Each row has a name. Each question is about the rows just above it.

[ -19   32   -6   31    5  -11  -45   -7   39   19  -36  -24   10  -85
    7  -25    4   73   45  -29  -25  -23 -101   34   66  -11   16  -36
  -19  -17  -51   24    6  -57] = <87>
[ -19   32   -6   31    5  -11  -45   -7   39   19  -36  -24   10  -85
    7  -25    4   73   45  -29  -25  -23 -101   34   66   22 -118  -37
   -9   81  -47   12  -12   41] = <58>
[-19  32  -6  31   5 -11 -45  -7  39  19 -36 -24  10 -85   7 -25   4  12
  37 -51  -9  -1 -51 -69  40  21 -34 -27  27  13   3   9   1 -39] = <88>
Among the named rows, does one hold [-45  -8  39  19 -36] next to each other, in this order? => no
Among the named rows, does one hold [ 19 -36 -24] next to each other, in this order? => yes
Among the named rows, does one hold [-25 -29  45  73   4] next to each other, in this order? => no

[-61  -1  -6  10  13  10 -33 -17  34  19] -> <123>
[ 14  17  42 -20 -21  33 121  16 -80 -16] -> <211>
[ 18 -37  84  21 -36 -33  35  52  24  12] -> <58>
[-26  -9   8  16 -44  24  24   4  -7 -13] -> <94>
Does one of the named rows hold [ 42 -20 -21] side by side, in this order? => yes
Is [-36 -33] printed in one of the named rows, side by side and in this order? => yes
Does one of the named rows hold [ 43 -20] side by side, in this order? => no
Does one of the named rows hold [10 -6] side by side, in this order? => no
Is [ 84 -37] printed in one of the named rows, side by side and in this order? => no

[ 69 -14 -52 -64 -21 -27  87  97  20  26   8  45  79  62  66  87 -53  -1] -> <126>
[-59  26 -25 -51 -24 -43 -42 -34  20 -21 -67   1 -56   3  15 -59 -53   1] -> <87>
[-32  -6  36  61  23  41 -19  -2 -33  11 -10 -26 -28  27  69 -21  57 -12] -> <51>
[ 24   6 -19 -33 -39 -35  44  86 -66   2  33 -31  66  78  71  54 -28 -22] -> <37>
[-36   6  -5 -19  -1 -26  -6  21 -18 -13 -20  -3   0  15  12 -12 -19   7] -> <94>
[ 55  -6 -74  61  23  41 -19  -2 -33  11 -10 -26 -28  27  69 -21  57 -12] -> <101>
[-59  26 -25 -51 -24 -43 -42 -34  20 -21 -67   1 -56   3  11 -55  -6  16] -> <54>
Among the named rows, does one hold [61 36] next to each other, in this order? => no
Among the named rows, does one hold [-19  -2] next to each other, in this order? => yes
Does one of the named rows hold [-14  69] side by side, in this order? => no

[-23  20   1 -67  62  30 -13  44] -> <51>
[  1  -4  32  15  -5  19  14 -40] -> <37>
[ 68 -18   4 -12 -18   5  63 -27] -> <88>
[ 37 -25 -36  34 -25  28  -5 -33] -> <94>
[ 37  -9 -16 -28  25  75  -4 -44] -> <101>
[-22  60  -6 -91  81  64 -35  -2] -> <69>
[  3 117  59 -44  76  17  31 -41] -> <87>
[ 19 -26 -28 -65  27  52  -3 -10] -> <126>
Among the named rows, does one hold [-44  76] next to each other, in this order? => yes
Among the named rows, does one hold [ 62  30 -13] next to each other, in this order? => yes
Does one of the named rows hold [-18   4] side by side, in this order? => yes
Is [-4 32 15] printed in one of the named rows, side by side and in this order? => yes
Among the named rows, does one hold [28 -5] next to each other, in this order? => yes
Does one of the named rows hold [-27  63] side by side, in this order? => no

[ 73 -55 -29 -56 -28] : <69>
[-29  14  12  24  19] : <54>
[ -6 -15   5  10  25] : <126>
[ 31  15 -16 -34 -55] : <58>
[ -3  32  -2  -6 -33] : <51>
[ -6 -15   5  10 -18] : <123>
[ 32 -86  -6  -7  57] : <101>
[ 68 -88 -23 -42  15] : <94>
Is [-15   5  10] printed in one of the named rows, side by side and in this order? => yes
Does one of the named rows hold [ 69 -88] side by side, in this order? => no

[ -3  22   1  20 -27 -37 -28 -14  -5]  <58>
[ 12  -4  16  13  20   5  -6 -11 -26]  <101>
[  8  88 -46  66  51  49  -5 -29  41]  <126>
[  8  88 -46  66  51  49  83 -65 -30]  <211>
[  4  -1  20 -34 -11 -43   3  -7  10]  <51>
Is [49 83] printed in one of the named rows, side by side and in this order? => yes
Does one of the named rows hold [ 66  51  48  -5 -29] side by side, in this order? => no
Is [ 88 -46] printed in one of the named rows, side by side and in this order? => yes
Does one of the named rows hold [ -5 -14 -28 -37 -27] side by side, in this order? => no
Does one of the named rows hold [66 51 49] side by side, in this order? => yes
Is [ 88 -46  66  51] printed in one of the named rows, side by side and in this order? => yes
Among the named rows, does one hold [ 5 20 13 16 -4] next to each other, in this order? => no

[  9 -32 -61  87  -4  21 -25  62] = <123>
[-23   7  -6 -30 -66  41 -78 -29] = <54>
[ 18  43 -85  10 -15  45  39  10] = <94>
Does one of the named rows hold [ -6 -30] side by side, in this order? => yes
Is [-29 -78] printed in one of the named rows, side by side and in this order? => no
Is [ -4  87 -61] printed in one of the named rows, side by side and in this order? => no
Among the named rows, does one hold [-60  87  -4] next to each other, in this order? => no
Is [10 39 45] printed in one of the named rows, side by side and in this order? => no
Among the named rows, does one hold [40 10] next to each other, in this order? => no

